Below is a small trained network, with its code and all its weights. Each question gives an input and a class and asks what happens when units are switched off, that is, made to give their printed mean instead of their output.

import numpy as np


def w(rows, s, z=0):
    codes = np.array(rows[::2]) - 128.0
    scale = np.full(codes.shape[1], s)
    scale[-1] = z or s
    return codes * scale


def norm(h):
    return h / np.sqrt((h * h).mean(-1, keepdims=True) + 1e-5)


def f(y):
    return y / 2 * (1 + np.tanh(0.7978845608 * (y + 0.044715 * y**3)))


def log_softmax(a):
    a = a - a.max(-1, keepdims=True)
    return a - np.log(np.exp(a).sum(-1, keepdims=True))


def net(x, mask):
    res = np.array(x, float).reshape(1, 6) / 4 @ E
    u = 0
    for l in range(2):
        y = f(norm(res) @ A[l][:, :-1].T + A[l][:, -1])
        res = res + np.where(mask[u : u + 15], y, B[l][:, -1]) @ B[l][:, :-1]
        u += 15
    return log_softmax(norm(res)[-1] @ U[:, :-1].T + U[:, -1])


A, B = {}, {}
E = w([
[130,126,125,127,126,129,125,126,134],'x0',
[115,160,169,183,36,170,127,88,94],'x1',
[208,112,69,39,76,242,102,183,71],'x2',
[23,36,226,115,105,114,2,250,91],'x3',
[128,131,127,127,128,129,122,132,127],'x4',
[126,127,128,129,129,130,126,129,127],'x5',
],0.0011)
A[0] = w([
[100,203,142,161,119,141,180,53,150,97],'L0N1',
[95,60,119,18,91,221,29,192,87,137],'L0N2',
[115,210,103,179,152,78,214,45,204,114],'L0N3',
[102,141,206,164,62,40,36,180,114,153],'L0N4',
[128,172,104,178,143,82,75,57,132,44],'L0N5',
[230,197,28,64,101,215,213,85,106,2],'L0N6',
[3,53,188,196,137,81,75,124,205,50],'L0N7',
[137,147,112,171,102,30,191,52,225,46],'L0N8',
[177,144,175,134,75,169,133,88,100,98],'L0N9',
[134,186,153,198,22,140,136,65,73,149],'L0N10',
[115,192,75,108,164,64,138,60,140,113],'L0N11',
[54,121,132,100,143,139,143,113,68,117],'L0N12',
[104,142,119,146,216,96,208,43,133,76],'L0N13',
[12,138,165,190,97,154,120,163,48,84],'L0N14',
[139,200,129,169,183,79,197,26,224,116],'L0N15',
],0.0019,0.00056)
B[0] = w([
[123,123,159,171,82,154,103,216,77,167],'L0N1',
[230,76,113,254,159,91,176,194,108,205],'L0N2',
[158,56,104,187,67,120,103,252,111,226],'L0N3',
[133,153,67,160,159,179,186,95,174,184],'L0N4',
[101,122,134,87,102,183,109,188,128,134],'L0N5',
[13,158,191,14,191,82,107,67,98,249],'L0N6',
[94,180,70,31,116,140,162,65,147,197],'L0N7',
[123,114,98,144,127,191,131,200,87,186],'L0N8',
[96,119,141,167,123,99,190,112,78,141],'L0N9',
[136,176,242,181,73,182,82,87,49,176],'L0N10',
[159,34,161,115,129,188,62,154,160,164],'L0N11',
[158,153,120,151,138,129,144,119,177,127],'L0N12',
[191,83,139,83,111,139,116,219,135,177],'L0N13',
[188,150,105,136,103,151,176,109,221,158],'L0N14',
[194,41,87,171,140,119,80,178,94,232],'L0N15',
],0.0017)
A[1] = w([
[101,132,76,9,195,109,182,111,139,107],'L1N1',
[172,87,127,118,168,116,72,218,89,101],'L1N2',
[183,122,82,62,190,99,166,164,83,136],'L1N3',
[35,198,211,169,42,113,131,35,177,55],'L1N4',
[170,102,154,146,66,210,134,176,78,126],'L1N5',
[196,145,162,223,43,203,148,157,104,20],'L1N6',
[113,246,178,106,55,194,112,22,78,24],'L1N7',
[90,85,215,113,142,159,93,159,79,138],'L1N8',
[46,137,85,79,197,92,104,108,237,66],'L1N9',
[213,102,103,161,169,113,175,195,170,3],'L1N10',
[93,117,127,254,14,147,137,138,142,212],'L1N11',
[182,95,110,167,152,83,160,205,159,63],'L1N12',
[70,70,113,93,149,65,139,173,209,7],'L1N13',
[87,106,136,217,32,141,157,137,133,96],'L1N14',
[162,154,110,75,174,152,158,62,86,222],'L1N15',
],0.0025,0.00054)
B[1] = w([
[81,207,226,218,65,129,18,57,193,192],'L1N1',
[145,121,77,117,153,150,182,71,199,214],'L1N2',
[109,91,125,133,136,193,50,103,219,214],'L1N3',
[135,28,42,26,196,220,93,120,165,190],'L1N4',
[143,143,124,196,163,17,153,110,124,213],'L1N5',
[133,250,186,197,83,13,62,136,108,235],'L1N6',
[89,25,57,79,140,117,251,232,90,206],'L1N7',
[149,150,67,127,106,112,151,45,143,157],'L1N8',
[130,238,212,172,77,114,188,190,96,177],'L1N9',
[70,50,81,92,156,116,133,142,89,189],'L1N10',
[161,180,187,80,124,152,48,55,167,249],'L1N11',
[164,73,69,80,136,179,161,155,87,196],'L1N12',
[140,164,115,161,121,132,191,137,59,177],'L1N13',
[134,130,139,119,148,131,58,67,162,193],'L1N14',
[64,114,182,89,85,149,118,110,133,173],'L1N15',
],0.0022,0.0017)
U = w([
[187,9,12,147,214,136,173,198,170,170],'0',
[60,145,172,36,137,234,55,42,228,167],'1',
[212,201,172,227,72,28,44,75,91,228],'2',
[86,102,123,45,58,132,255,107,7,2],'3',
[35,236,205,204,151,91,230,222,177,3],'4',
],0.0072,0.00076)

Each question gives the input, the list of numbers given to net, and the class t.
The units are the neurons (one row each of A and B). Each row of codes is followed by its name. A weight is (code - 128) times the scale printed after its matrix; where a second scale follows, it is the last column's (A, B and U).
mask holds one flag per neuron, layer by layer. A switched-off neuron (its flag False) gives its mean, the last column of its row in B, instead of its output. The means were averaged over made-up inputs and are rounded, as every weight is.
A unit's drop is (log p(t) with every unit on - log p(t) with that unit switched off) / (log p(t) with every unit on - log p(t) with every unit switched off).
The circuit of an input: a set's keep is (log p(t) with only the set's units on - log p(t) with every unit switched off) / (log p(t) with every unit on - log p(t) with every unit switched off). Starting from the 12 units with the biggest drops (on a tie, the unit counted first), units are removed one at a time, each time the one whose removal leaves the highest keep (on an exact tie, the one counted first), for as long as the keep stays at least 0.8.
circuit, biggest first: the units of the circuit, biggest drop first
most important unit: the unit with the biggest drop
top k neurons: the k neurons with the biggest drops, biggest first
top k neurons in layer l: the k neurons of layer l with the biggest drops, biggest first
drop of u: that unit's drop, to one decimal
input [-8,4,2,-6,5,-2], class 3: circuit, biggest first	[L0N6; L1N7]
input [-4,8,7,1,3,-2], class 2: top 2 neurons in layer 0	[L0N2; L0N7]
input [8,4,-1,1,-5,-1], class 1: top neuron	[L1N4]
input [5,4,3,-6,-8,-1], class 3: circuit, biggest first	[L0N6; L1N7]
input [2,3,2,3,-5,-2], class 2: top 2 neurons in layer 0	[L0N2; L0N6]
input [-2,-7,0,8,2,0], class 4: circuit, biggest first	[L0N15; L1N4; L1N13]
input [-8,-5,-5,0,-1,-3], class 0: top 2 neurons	[L0N6; L0N15]
input [5,6,1,-8,3,-3], class 3: top 2 neurons in layer 1	[L1N7; L1N1]
input [5,5,4,-3,3,-2], class 3: circuit, biggest first	[L1N7; L0N6]
input [1,-7,8,-7,-5,-7], class 1: circuit, biggest first	[L0N6; L1N1]
input [2,1,8,2,1,0], class 2: circuit, biggest first	[L0N2; L1N6; L1N7]
input [-4,1,2,6,2,5], class 2: top 4 neurons in layer 0	[L0N2; L0N6; L0N15; L0N13]
input [-6,0,6,-3,-2,6], class 1: top 4 neurons	[L0N6; L1N1; L1N3; L1N13]
input [4,2,8,6,-5,0], class 2: top 4 neurons in layer 1	[L1N6; L1N7; L1N4; L1N5]
input [4,7,3,-1,-8,-2], class 3: circuit, biggest first	[L1N7]
input [-2,7,3,-5,-2,-5], class 3: top 2 neurons	[L1N7; L0N6]
input [5,0,0,2,0,3], class 4: top 3 neurons	[L0N15; L0N3; L0N7]
input [7,-5,2,-8,-4,4], class 1: top 2 neurons in layer 0	[L0N6; L0N2]
input [-6,7,0,5,-7,3], class 1: top 3 neurons in layer 1	[L1N4; L1N7; L1N11]
input [-1,0,4,0,-7,-7], class 1: top 2 neurons	[L0N6; L0N3]
input [-3,8,-2,8,-2,-4], class 1: most important unit	L1N4
input [-1,-2,2,8,1,-5], class 0: top 2 neurons	[L0N2; L0N6]
input [-3,2,8,3,8,-2], class 2: top 2 neurons	[L0N2; L1N6]
input [-8,-4,5,-8,-7,2], class 1: top 2 neurons	[L0N6; L1N1]
input [-1,-3,5,-7,-1,5], class 1: top 2 neurons	[L0N6; L1N1]
input [-5,3,3,3,-2,6], class 2: drop of L0N2	0.3
input [7,3,4,2,7,4], class 2: drop of L0N2	2.4
input [-8,8,-6,4,0,-5], class 1: drop of L1N4	0.4
input [1,5,5,2,-4,7], class 2: drop of L0N2	2.2
